Below is a small trained network, with its code and all its weights. Each question gives an input and a target symbol and asks what happens when units are switched off, that is, made to give their printed mean instead of their output.

import numpy as np


def w(rows, s, z=0):
    codes = np.array(rows[::2]) - 128.0
    scale = np.full(codes.shape[1], s)
    scale[-1] = z or s
    return codes * scale


def norm(h):
    return h / np.sqrt((h * h).mean(-1, keepdims=True) + 1e-5)


def f(y):
    return np.maximum(y, 0)


def softmax(a):
    e = np.exp(a - a.max(-1, keepdims=True))
    return e / e.sum(-1, keepdims=True)


def log_softmax(a):
    a = a - a.max(-1, keepdims=True)
    return a - np.log(np.exp(a).sum(-1, keepdims=True))


def net(x, mask):
    ids = ['ΓΘΩβηλμτφψ'.index(c) for c in x.split()]
    T = len(ids)
    res = E[ids] + P[:T]
    u = 0
    for l in range(2):
        q, k, v = (norm(res) @ M[l].T for M in (Q, K, V))
        z = softmax(np.where(np.tri(T) > 0, q @ k.T / 2**0.5, -1e9)) @ v
        res = res + np.where(mask[u], z, O[l][:, -1]) @ O[l][:, :-1]
        u += 1
        y = f(norm(res) @ A[l][:, :-1].T + A[l][:, -1])
        res = res + np.where(mask[u : u + 4], y, B[l][:, -1]) @ B[l][:, :-1]
        u += 4
    return log_softmax(norm(res)[-1] @ U[:, :-1].T + U[:, -1])


Q, K, V, O, A, B = {}, {}, {}, {}, {}, {}
E = w([
[169,158,154],'Γ',
[107,37,152],'Θ',
[92,129,148],'Ω',
[181,153,78],'β',
[129,104,161],'η',
[180,125,114],'λ',
[145,210,71],'μ',
[115,175,90],'τ',
[96,100,119],'φ',
[163,208,6],'ψ',
],0.015)
P = w([
[144,46,159],'0',
[213,231,97],'1',
[19,212,26],'2',
[148,43,135],'3',
[213,243,102],'4',
[18,227,27],'5',
[154,39,125],'6',
[210,248,95],'7',
[21,235,27],'8',
[155,43,121],'9',
[205,254,97],'10',
[20,243,24],'11',
[153,45,129],'12',
],0.0063)
Q[0] = w([
[109,2,159],'0.h1',
[140,128,215],'0.h1',
],0.015)
K[0] = w([
[106,42,178],'0.h1',
[172,131,255],'0.h1',
],0.011)
V[0] = w([
[43,223,136],'0.h1',
[254,35,94],'0.h1',
],0.0038)
O[0] = w([
[2,65,31,145],'0.h1',
[38,74,34,255],'0.h1',
],0.0088,0.00061)
A[0] = w([
[140,132,63,18],'0.n1',
[44,243,116,2],'0.n2',
[168,232,151,172],'0.n3',
[246,137,93,146],'0.n4',
],0.011,0.0034)
B[0] = w([
[47,62,180,169],'0.n1',
[10,131,2,219],'0.n2',
[146,14,246,231],'0.n3',
[95,234,201,254],'0.n4',
],0.0063,0.0066)
Q[1] = w([
[61,163,110],'1.h1',
[167,136,249],'1.h1',
],0.014)
K[1] = w([
[244,112,123],'1.h1',
[71,159,190],'1.h1',
],0.011)
V[1] = w([
[156,9,53],'1.h1',
[253,96,21],'1.h1',
],0.0033)
O[1] = w([
[159,81,9,20],'1.h1',
[93,4,21,5],'1.h1',
],0.0035,0.002)
A[1] = w([
[109,45,69,77],'1.n1',
[215,128,151,126],'1.n2',
[112,7,98,2],'1.n3',
[212,142,113,75],'1.n4',
],0.014,0.008)
B[1] = w([
[194,143,27,222],'1.n1',
[135,68,73,254],'1.n2',
[32,191,156,179],'1.n3',
[246,158,155,139],'1.n4',
],0.013,0.003)
U = w([
[115,214,162,65],'Γ',
[167,197,81,50],'Θ',
[143,20,117,195],'Ω',
[2,161,204,1],'β',
[115,111,173,193],'η',
[31,43,144,120],'λ',
[126,148,138,219],'μ',
[55,76,203,139],'τ',
[182,93,52,124],'φ',
[235,132,80,176],'ψ',
],0.016,0.0062)

Each question gives the input, a string of symbols that net reads in full, and the target symbol t.
The units are the heads (2 rows each of Q, K, V and O) and the neurons (one row each of A and B). Each row of codes is followed by its name. A weight is (code - 128) times the scale printed after its matrix; where a second scale follows, it is the last column's (O, A, B and U).
mask holds one flag per unit, layer by layer, with each layer's heads first. A switched-off unit (its flag False) gives its mean, the last column of its rows in O or B, instead of its output. The means were averaged over made-up inputs and are rounded, as every weight is.
A unit's drop is (log p(t) with every unit on - log p(t) with that unit switched off) / (log p(t) with every unit on - log p(t) with every unit switched off).
The circuit of an input: a set's keep is (log p(t) with only the set's units on - log p(t) with every unit switched off) / (log p(t) with every unit on - log p(t) with every unit switched off). Starting from all 10 units, units are removed one at a time, each time the one whose removal leaves the highest keep (on an exact tie, the one counted first), for as long as the keep stays at least 0.8.
units of the circuit, in order: the units of the circuit, biggest drop first
k most important neurons: the k neurons with the biggest drops, biggest first
k most important neurons of layer l: the k neurons of layer l with the biggest drops, biggest first
drop when u is switched off: that unit's drop, to one decimal
input φ η τ β ψ η λ η Θ Γ η η μ, target β: most important neuron of layer 1 => (1.n1)
input η μ μ λ λ φ β Γ φ Γ φ Θ τ, target φ: 3 most important neurons => (1.n1, 0.n3, 0.n4)
input λ ψ Γ η λ Γ μ τ, target β: 2 most important neurons of layer 0 => (0.n3, 0.n4)
input λ λ Θ Θ ψ Γ μ η β λ β Γ μ, target β: 2 most important neurons => (0.n4, 1.n1)
input ψ λ Θ τ, target φ: units of the circuit, in order => (0.n4, 1.n1)
input μ τ Θ ψ μ τ β, target Γ: 2 most important neurons => (0.n4, 0.n3)
input Ω η Θ η τ, target β: 3 most important neurons => (0.n3, 1.n1, 1.n2)
input Γ τ μ Ω η, target τ: 2 most important neurons => (0.n3, 1.n1)
input λ φ τ τ μ λ λ, target ψ: 2 most important neurons of layer 1 => (1.n2, 1.n4)
input λ β β λ η, target τ: 2 most important neurons of layer 0 => (0.n3, 0.n4)
input λ λ φ φ Ω, target λ: drop when 0.n3 is switched off => 0.3
input Ω φ Θ μ τ λ λ η Γ, target λ: drop when 0.n2 is switched off => 0.5
input Θ λ μ ψ φ, target φ: drop when 0.n3 is switched off => 0.1
